After every row comes one of two labels: whether the row has a hidden trait. Each part has its own trait and labels.
(in the rows, 100 means zero)
[ 98 109  89 103 121  94 122 105  91  80  89 101 166  95 106  83  95 109
  73  95 128  91 128  98 123  81 105  96  89] => <90>
[108 102  95 102 105  97 112 108  87  80  74 103  76  95 105 108  95 104
  72  94 108  98 111  91  96 103  84 100  69] => <89>
[ 98 109  88 100 123  92 118 105  87  83  90 100 170  95 106  78  97 106
  75  97 129  90 125  96 119  79 109  97  91] => <90>
[ 98 109  89  94 118  94 114 104  91  82  93 100 172  97 107  81  98  99
  78  98 129  91 122  97 118  77 111  97  94] => <90>
[ 97 108  90 103 118  92 120 105  89  82  90 100 167  96 106  81  96 106
  72  95 128  90 130  97 122  82 109  95  91] => <90>
[103 101  97 108 108  97 112 105  92  85  84 101 102  96 105  99  94 105
  76  94 111  97 114  95 108  99  93  94  83] => <89>
[ 98 111  86  86 114  93 110 102  93  94 101  99 157  98 101  81 103 101
  95 103 121  91 113  98 108  80 109 106  98] => <90>
[ 98 114  85  86 118  92 114 103  87  89  96 100 170  96 101  80 104 103
  92 103 123  89 114  97 111  80 107 108  92] => <90>
[ 98 112  86  82 114  93 110 100  92  95 102  99 162  98  98  83 105 102
 104 107 119  93 108  98 105  82 107 111 100] => <90>
[ 98 110  86  87 116  92 112 103  91  92  98  99 164  97 102  80 104  99
  93 103 122  91 115  98 109  80 109 107  96] => <90>
[ 98 110  86  86 113  93 110 101  92  94 102  99 171  98 100  79 104  99
  96 104 119  92 110  99 106  83 110 107 100] => <90>
[106  98 101 107 105 100 106 106  94  86  80 102  73  97 107 105  94  99
  73  91 104 100 109  94 100 102  90  93  79] => <89>
[100 105  94 109 115  95 118 106  89  83  86 102 127  95 104  93  94 111
  78  95 118  95 121  96 117  91  98  97  84] => <89>
[107 100 100 105 103  99 108 107  90  84  77 103  74  96 106 108  94 101
  72  92 108  99 110  93 111 101  86  96  75] => <89>
[ 99 112  85  87 116  92 112 103  89  92  97 100 170  96 101  81 104 101
  92 103 121  90 117  97 109  77 107 108  94] => <90>
[ 98 110  85  97 124  91 117 104  90  84  92 100 174  95 105  83  99 103
  78  98 130  89 126  96 117  80 107 100  91] => <90>
[ 99 106  93 108 117  96 121 106  88  80  87 101 133  95 104  88  95 111
  78  95 121  93 126  97 120  89  99  96  87] => <89>
[ 98 111  86  85 115  92 118 102  89  92  99 100 166  97 100  77 104 101
  95 104 122  91 112  98 107  81 108 108  98] => <90>
[ 97 110  87  98 121  92 118 105  88  84  91 100 174  95 105  80  98 105
  74  98 129  89 135  96 120  77 107  98  90] => <90>
[ 97 108  89  98 118  93 118 103  90  85  92 100 173  95 107  81  98 102
  75  96 130  91 127  97 120  78 109  97  96] => <90>
[106  98 102 106 102 101 103 107  95  86  78 102  72  97 108 110  93  97
  70  90 106 100 110  94 100 103  90  93  78] => <89>
[100 104  94 109 114  96 119 105  91  83  87 101 129  96 103  98  94 111
  78  95 119  95 121  96 116  90  97  96  86] => <89>
[ 98 111  87  91 119  92 115 104  91  92  94  99 169  96 105  78 100 100
  84 100 125  90 121  97 114  80 109 102  94] => <90>
[100 101  97 108 111  97 120 105  92  85  87 101 116  96 105  98  94 107
  77  93 114  96 117  97 114  93  97  94  87] => <89>
[ 98 111  86  87 116  93 111 102  92  92  99  99 170  97 101  83 104  99
  94 103 120  91 114  98 109  80 109 107  97] => <90>
[105  98 101 107 106 100 108 106  95  88  80 102  84  97 106 104  94 100
  73  92 108  98 110  95 103 102  91  94  80] => <89>
[ 98 107  91 106 120  94 121 105  87  80  87 101 152  95 105  85  95 111
  77  95 126  93 129  96 122  84 101  96  87] => <89>
[101 104  95 107 114  96 119 106  86  80  84 102 118  95 103  94  95 113
  79  95 118  94 122  95 113  93  93  99  80] => <89>
[ 98 105  94 108 117  95 117 105  89  80  89 101 137  96 104  88  94 110
  75  94 123  93 127  97 119  88 101  94  88] => <89>
[105  99  99 106 107  99 110 106  92  84  80 102  85  97 107 103  94 102
  74  92 110  98 111  94 103 100  91  94  80] => <89>
[ 99 112  85  88 119  92 116 104  88  88  96 100 172  96 102  79 102 102
  87 102 126  90 121  96 111  79 107 106  91] => <90>
[ 99 113  84  94 124  91 124 107  82  77  87 101 169  93 104  81  98 110
  75  98 132  89 130  94 119  80 102 103  82] => <90>
[ 97 107  91 104 121  93 119 105  90  84  90 100 163  96 107  80  96 105
  74  95 128  91 126  97 121  79 109  93  93] => <90>
[105 101  99 106 106  99 112 106  89  83  79 102  88  96 104 103  94 104
  76  93 109  98 113  93 104 100  90  97  77] => <89>
[ 97 109  88  95 115  93 109 103  93  88  94 100 175  96 106  77  99  99
  77  97 126  90 124  98 117  77 112  97  96] => <90>
[ 98 106  94 110 117  95 118 106  89  84  87 101 139  96 105  90  94 111
  77  95 122  93 125  97 119  87 101  94  88] => <89>
[ 98 111  87  91 117  92 117 104  88  86  93 100 177  95 104  78 101 102
  81 100 127  90 121  96 115  78 108 102  92] => <90>
[104 102  98 106 108  98 113 106  89  83  81 102  96  96 104 103  94 105
  76  93 112  95 114  94 107  99  92  96  80] => <89>
[ 99 113  83  90 122  91 122 105  84  82  90 100 178  94 103  80 100 107
  80 101 130  88 126  95 116  78 105 105  85] => <90>
[ 98 111  85  87 114  92 113 102  89  91  98 100 176  96 101  80 104 101
  91 104 121  90 116  97 107  80 107 109  94] => <90>
[102 101 100 109 107  99 111 105  95  86  85 101  99  97 106  99  94 104
  77  93 113  98 112  96 109  97  96  93  87] => <89>
[ 99 112  85  89 118  92 118 105  87  87  91 100 188  95 104  78 102 104
  84 101 130  90 122  96 114  77 107 105  91] => <90>
[ 98 111  87  89 117  93 112 103  92  90 100  99 177  97 103  79 101  99
  88 101 124  92 118  98 112  80 110 103  96] => <90>
[ 98 110  86  86 114  93 113 102  91  92 100  99 167  97 100  81 104 101
 102 104 121  91 115  98 108  82 109 108  97] => <90>
[ 97 110  88 102 121  93 119 106  89  82  89 100 169  95 107  80  97 106
  74  96 131  90 127  96 121  79 107  96  91] => <90>
[ 98 105  95 109 114  96 117 105  89  84  89 101 131  96 104  97  95 110
  76  94 120  94 121  97 120  89  99  94  86] => <89>
[ 97 108  92 103 120  96 118 105  90  82  91 100 200  96 107  79  96 106
  74  96 129  91 127  97 122  81 107  94  93] => <90>
[ 97 109  87  84 110  94 107 100  95  97 106  99 163  99  98  83 106  99
 107 106 115  94 109 100 104  83 111 109 102] => <90>
[ 98 112  86  84 112  93 110 101  92  96 103  99 165  98  98  83 106 102
 104 108 115  92 108  98 105  81 106 112 100] => <90>
[ 97 106  91 108 119  94 117 105  90  82  88 101 141  96 106  87  94 110
  76  95 125  93 126  97 122  84 103  95  89] => <89>
[ 97 110  89  96 119  93 114 104  91  86  93 100 173  96 107  77  99 101
  77  97 129  90 123  97 118  78 111  97  95] => <90>

Part 2:
[ 98 106  95  71 108  83 104 125  95  79  81 112  58  86 111  94  95 109
  92 118 124 128 119  78  84  97 121 118 103  91  87  98  88  84 123 105
 100  85  87 100 105 119  86 114  92  92  98 110 107 112 102 115 120 117
 121 120 137 104 103 100 106 103  90  96  99 123 111  78  62  96 115 119
 133 121 106 116  89  87 129 101 102  88  99 108  81  73 103  88  98 120
 101  89 106  97  85 104  93 102  57  72 102  60 116  96  99  97 100 109
 103 116 122 115 128 106 110 118  85  82 101 118  87 100  68 122  90  79
  89  59  82 120  91  82  79 110  95  72 125 102] => K
[ 98  69  96 121  74  96 120  98 118 117 147  86 149 125 116  86 103 105
 110  71  82  52  90 129 140  72  71  51 106 124 136 132 121 132  64  91
 119 111 139 105  97  52 132 103  99 112 111  67 108  95 105  50  98 113
  96  71  71 110 100 101  91  95 125  64  88  90 131 119  88  96 100  61
  55  67 102  69  80 112  70 102  94 128  88 101 121 134  94  99 105  77
 102 150  97 105 121  80 117  71 154 150 104 159  92  86 126  99  79  88
  97  64  94  72  81  86  96  88 114 120 120  63 130  91 132  64 152 139
  95 141 140  63  85  91  89  92 107 148  55 104] => H
[110 103 116 115 102  72  97 116  68  71 117 119  81 146  95  95 107 126
 108 111  91 100  82 116 125  89 117 116 100 120  62 100 109  90 128  68
 119  97 115 105  90  63  94 111  99  77 107 112  94  95 113 118 117 141
 107 111  86 109  97  85 120 137  82 111  89 135 115 111  84  81  90 115
 118  81 124 109  68  91  95  95  87 124 127  96  72  77  92  85  98 126
  75 108 134  92  98 103  91 121  75  84 106  66 112  76 125 104  84  85
 102  95 118 131 125 106 110 150  77  91 136  86 103  85  75 126  98  68
  91  65  88  93  87  29  91 100  96  93 122 102] => K
[104  89 114 132  97  61 109 117  60  80 143 124  86 135 101  90 104 127
 106 106  90  81  83 118 145  75 102 114  90 126  68 115 119  95 120  71
 121 100 131 118  83  45  95 125  98  78 103  99  92  98 122  99 125 152
 116  97  93 124  96  86 129 139  92  97  73 139 136 113  74  65  99 110
 111  80 131 102  63  99  95  93  90 135 125  84  80  84  86  65  94 115
  66 133 138 100  95  90  94  97  78  90 107  94 122  67 137 104  81  88
  89  74 121 132 124 107 109 134  69  92 144  74 104  66  72 127 117  78
  81  47  97  87  93   0  88  93  98 100 119  99] => H
[102  88 110 136  99 125  78  89 111 125 102  97 131 122 102 100 111  83
 107  62 102  95  94 135 141 148  90 104 111 100 112  97 110 129  77  89
 110 123  94  97  96  69 131  95 112  55 100  74 125  62 102  94  77  81
  68  89  47  99 112  99  69  78  99  56 101  73  79 123 145 145  72  84
  77  60  92  87 103  81  76 105  96 114  95 101 138 134 103 117  86  53
  88 118  95  88 114 102 101 125 132 120 105 120  89 115  91 120  96  72
 103  95  75  71  97  69 115  93 133 139  95  95 149  98 130 104 125 130
 107 143 115  83 106 113 115  88 101 114  83  88] => H
[108  95 122 151 109 119  75 104  90 110 110 105 124 143 108 101 112  96
 113  96 100 108  90 135 142 141 104 106 110 101 112  97 111 121  92  81
 114 114 104  97  97  62 108  92 115  61  99  86 131  70 108 114  78  83
  79 102  43 114 110  98  76  94  89  68 103  89  69 126 125 128  74  96
 103  56 104  94  84  86  76 105  96  92  93  90 107 112 102 120  82  62
  86 109 112  85 109 108 100 119 112 111 105  89  94 107 108 125  90  72
  96  95  91  89 109  72 122 130 110 119  95  89 134  95 112 107 120 117
 101 123 110  95 108  80 107  88 105  93 107  86] => K
[115 110 120 103 122 104  76 119  96 100  72  93  81 144 100 102 114  99
 104 113 118 150 117 105  89 143 122 118 125  83 104  74  95  97 107  88
  98  99  78  86 104 103 106  92 105  57  98 115 117  82 102 152  89  72
  97 128  80 102 113  99  80  87  69  60 113  86  66 107 101 125  82 113
 122  97 101 111  99  67 105 111  99  73  87 102  93  93 104 127  84  85
 101  66 102  69 102 107  91 131  92  88 108  58  91 109  89 110 106  86
 102 119  94  91 127  79 118 146 103  98  82 117 100 111  98 111  85  94
 112  95  82 119 100 108  92  99  96  69 113  91] => K
[ 95  83  95  87  77  50 136 108 113  85 149 107  92 129  81  82  99 119
 100  82  90  67  85 108 117  45  93  79  99 121  74 135 112  90 102  91
 123 100 130 121  91  89 104 118  85 137 108  86  85 116 105  75 122 166
 111  84 119 112  89  93 130 122 112 115  86 126 148 102  43  76 114  88
  86 102 121  83  68 109 101  89  90 131 118 111  90 101  95  81 115 123
  83 122 119 118 110  82 106  85 104 107 105 123 116  68 122  74  80 109
 102  68 110 127 101 109  94 103  86 101 134  75  90  95  84 113 122  93
  84  83 109  89  75  83  67 107  87 130  73 115] => H
[103  88 117 131  91 111  84  80 116 108 108  95 143 140 101 101 111  89
 112  55  87  88  78 152 136 127  84  82 105 104 113 100 111 121  69  79
 118 128 103  98  96  65 142  86 112  75 111  76 116  69  95  98  86  79
  62  86  35  85 106  94  76  93  97  90 108  77  72 131 138 133  76  77
  69  38  92  79  92  84  65 106  89 118  97 105 131 127  98 123  89  59
  97 121  94  93 131 100 109 135 154 127 106 111  89 108  98 108  84  89
 107  90  76  80  83  79 106 108 127 139 102  76 149 105 138  87 136 134
 101 155 119  68 103 131 121  92  99 136  77  94] => H
[ 93  54  82  92  86  92 127  89 127 110 129  93 122  70 136  73 114  96
  88  57 105  58 128 110 118  85  45  49 101 130 141 142 138 111  59 107
  76 109 104 102 102  84 147 110  84 105 102  56  95  90 100  36 129 118
  80  60 111 104 104 101  90  98 121  64  82  84 137 119  75  98 122  63
  75 110 102  65  97 114  97 113  97 107  86 108 132 137  96  96 108  68
  87 135  73 124 124  69 108  79 157 127 109 155  98  91 102  83  78 100
 110  73  93  75  78  99  87  65 104 114 109  82 125  76 131  69 134 123
  97 131 124  67 102 130  77  97 105 162  60 104] => K
[110 101 111  96 114  99  89 125 107  98  85  96  93 123 108  97 111 100
 104 109 121 139 116 108  91 127 114 107 125  86 118  90 103 103  91  94
 102 101  88  87 106  99 104  94 103  77 102 105 122  89  99 134  92  75
  97 123  94 102 112 102  72  86  83  61 114  88  76 109  88 123  94 104
 120  98 103 105  88  79 101 113 101  70  81 101 103  97 106 125  85  83
 106  82  97  78 104 105  98 114 103  99 106  69  98 110  92 102  98  87
 100 112 102  82 122  75 119 137 103  97  79 110 105 113  96  96 102 100
 103 105  92 126  95 110  85 102  98  82 106  94] => K
[110 129 122  98 117  99  78 119  67  84  80 119  58 128  83 110 100 108
 107 147  96 143  95  79 108 130 166 137 108  95  57  70  82  87 144  87
 113  82  94  98 104  86  75 102 105  62  93 130 113  95 107 153 105 108
 120 135  87 104 102  89 114 107  73 115 100 132  89  84 114 110  71 131
 132 100 105 130  96  78 108  90  98  86 114 103  60  64 105 107  92 123
  99  71 133  78  79 121  87 125  27  72 104  40  97  95 114 124 111  89
 114 130 120 136 139  99 115 164  86  91 111 122 100 115  67 136  64  74
 103  56  68 105  92  47  90 102 101  49 144  93] => K
[104 107  90  83 118 126  89 116 124 110  70  89  99 103 105  88 107  87
  93 107 139 147 140  93  56 142  95  99 129  79 133  94  95 104  96 114
  79 101  59  83 111 142  79  85  97 107  89 102 120 104  95 110  71  74
  99 119 130 115 107 117  65  75  91  67 125  64  69  98  85 126 116 104
 117 138  86 103 111  97 116 110 109  49  65 114 115 115 119 128 102  84
 103  47  79 101  96 111  94  98 117  86  91  78  96 129  65 105 108  80
 102 122  91  77 105  78 112  92 111  83  55 119  77 113 104 100  75  88
 115 144 100 142 101 162  86 110  93  65  97  99] => K
